178	150	153	75	72	146
101	130	101	135	101	134
150	156	127	107	78	95
-> 130

77	108	152	104	58
183	134	186	78	137
-> 134

95	151	163	187
89	138	125	141
111	123	124	131
-> 138

129	155	135	121
137	106	148	129
186	115	143	125
-> 106

104	133	163	183
104	145	137	194
-> 145

170	111	116	86	163	151	86
132	135	74	101	99	162	138
167	94	171	121	104	143	166
-> 135

107	156	192	172	156
142	142	149	152	132
154	112	156	127	128
-> 142

97	119	114	128
160	108	67	102
-> 108
---
84	104	145	106	156	82	130
180	138	129	163	96	181	115
57	115	155	176	118	103	135
value 104

151	167	198	143
185	151	121	82
190	144	114	83
value 167

143	112	140	129
75	116	120	77
96	95	165	99
value 112

155	111	126	84	85	114
123	87	124	139	158	133
157	111	125	67	72	114
value 111

118	156	75	132	85	171
151	79	165	184	152	104
187	157	73	113	164	137
value 156

194	144	98	92	151	55	184
164	159	104	105	122	93	174
185	157	111	98	139	80	178
value 144

142	63	62	75	69	107
90	88	70	175	109	167
182	112	162	65	122	84
value 63
---
[[201 145 122 166]
 [135 183  98 153]
 [190 180  92 169]] yields 122

[[133 133 132 129 136 131 122]
 [122 125 128 112 103 115 127]
 [127 172  74 150  84  74 110]] yields 131

[[119 152 120 135 165]
 [101 159 187  77 175]
 [167 104 120  79  90]] yields 135

[[140 106 144  82]
 [137 136 180 163]
 [ 67 201 141 154]] yields 144

[[162 162 189 196 134]
 [139 117 137 133 138]
 [132 127 127 135 128]] yields 196

[[132 135 123 188  98 137 181]
 [132 123 116 112 147  93 139]
 [114 123 149 110 133 139 148]] yields 137

[[ 78 125 110 120 131 153 116]
 [117 120  96 104  98 181 100]
 [101 141 157 134 153  72 147]] yields 153

[[138  68  64 115]
 [140 147 102 139]
 [133 192 163 167]] yields 64

[[114 136  94 148 135]
 [130 149 139 144 150]
 [ 76 146 169 161 138]] yields 148
---
[170 130  87 189 106  62 121] 189
[ 69 147 185  75 165 102] 75
[193 128 137 152 132 181] 152
[148 180  74 175] 175
[150 140 153 193 182] 193
[102 172 129 182 174 143 147] 182
---
[[130, 120, 96, 110, 110], [132, 119, 184, 149, 135], [131, 124, 167, 143, 153]]
143
[[114, 107, 149, 147, 150, 109], [144, 129, 120, 94, 130, 130], [117, 123, 182, 140, 182, 113]]
182
[[188, 115, 137, 135, 173], [100, 149, 92, 169, 140], [128, 124, 108, 138, 133]]
138
[[147, 88, 92, 141, 86], [143, 133, 137, 104, 103], [93, 123, 176, 76, 161]]
76
[[64, 138, 126, 127, 115, 140], [98, 119, 126, 127, 119, 95], [100, 116, 118, 125, 116, 145]]
116
[[114, 88, 116, 107, 75, 108], [174, 129, 129, 116, 85, 123], [130, 135, 140, 114, 117, 141]]
117
[[123, 162, 68, 74, 92], [128, 91, 186, 186, 161], [182, 150, 170, 137, 192]]
137
[[99, 136, 76, 193, 142, 174, 82], [147, 155, 117, 123, 122, 127, 127], [134, 114, 145, 153, 114, 110, 133]]
110
---
115	114	113	179	101	139
147	145	168	110	113	143
134	104	192	124	122	132
=> 104

149	142	106	92
145	169	121	61
146	195	83	65
=> 195

144	146	88	112	125
188	108	174	122	169
105	118	110	141	114
=> 118

78	187	174	148	119	101
94	107	143	139	130	102
92	88	160	147	147	101
=> 88

64	141	144	151	130	141	159
117	130	139	117	67	147	176
131	111	110	118	155	137	126
=> 111

106	121	131	125	60	132	140
146	155	116	124	92	162	129
155	146	142	151	77	106	149
=> 146

125	117	118	103	123	133	122
118	144	126	126	146	151	125
100	132	83	182	137	157	103
=> 132

138	111	138	107	121	187
150	114	114	141	114	132
153	109	122	141	138	139
=> 109
---
143	140	135	137	143	136	133
163	159	164	160	162	134	143
130	200	139	166	144	158	136
-> 143

131	121	100	153	131	143
86	185	193	105	69	99
-> 153

117	177	168	128	187 -> 168

192	140	171	91	104 -> 171

133	130	156	122
189	169	126	129
-> 130

175	142	82	109	154	167	141
160	182	127	186	105	129	89
-> 154
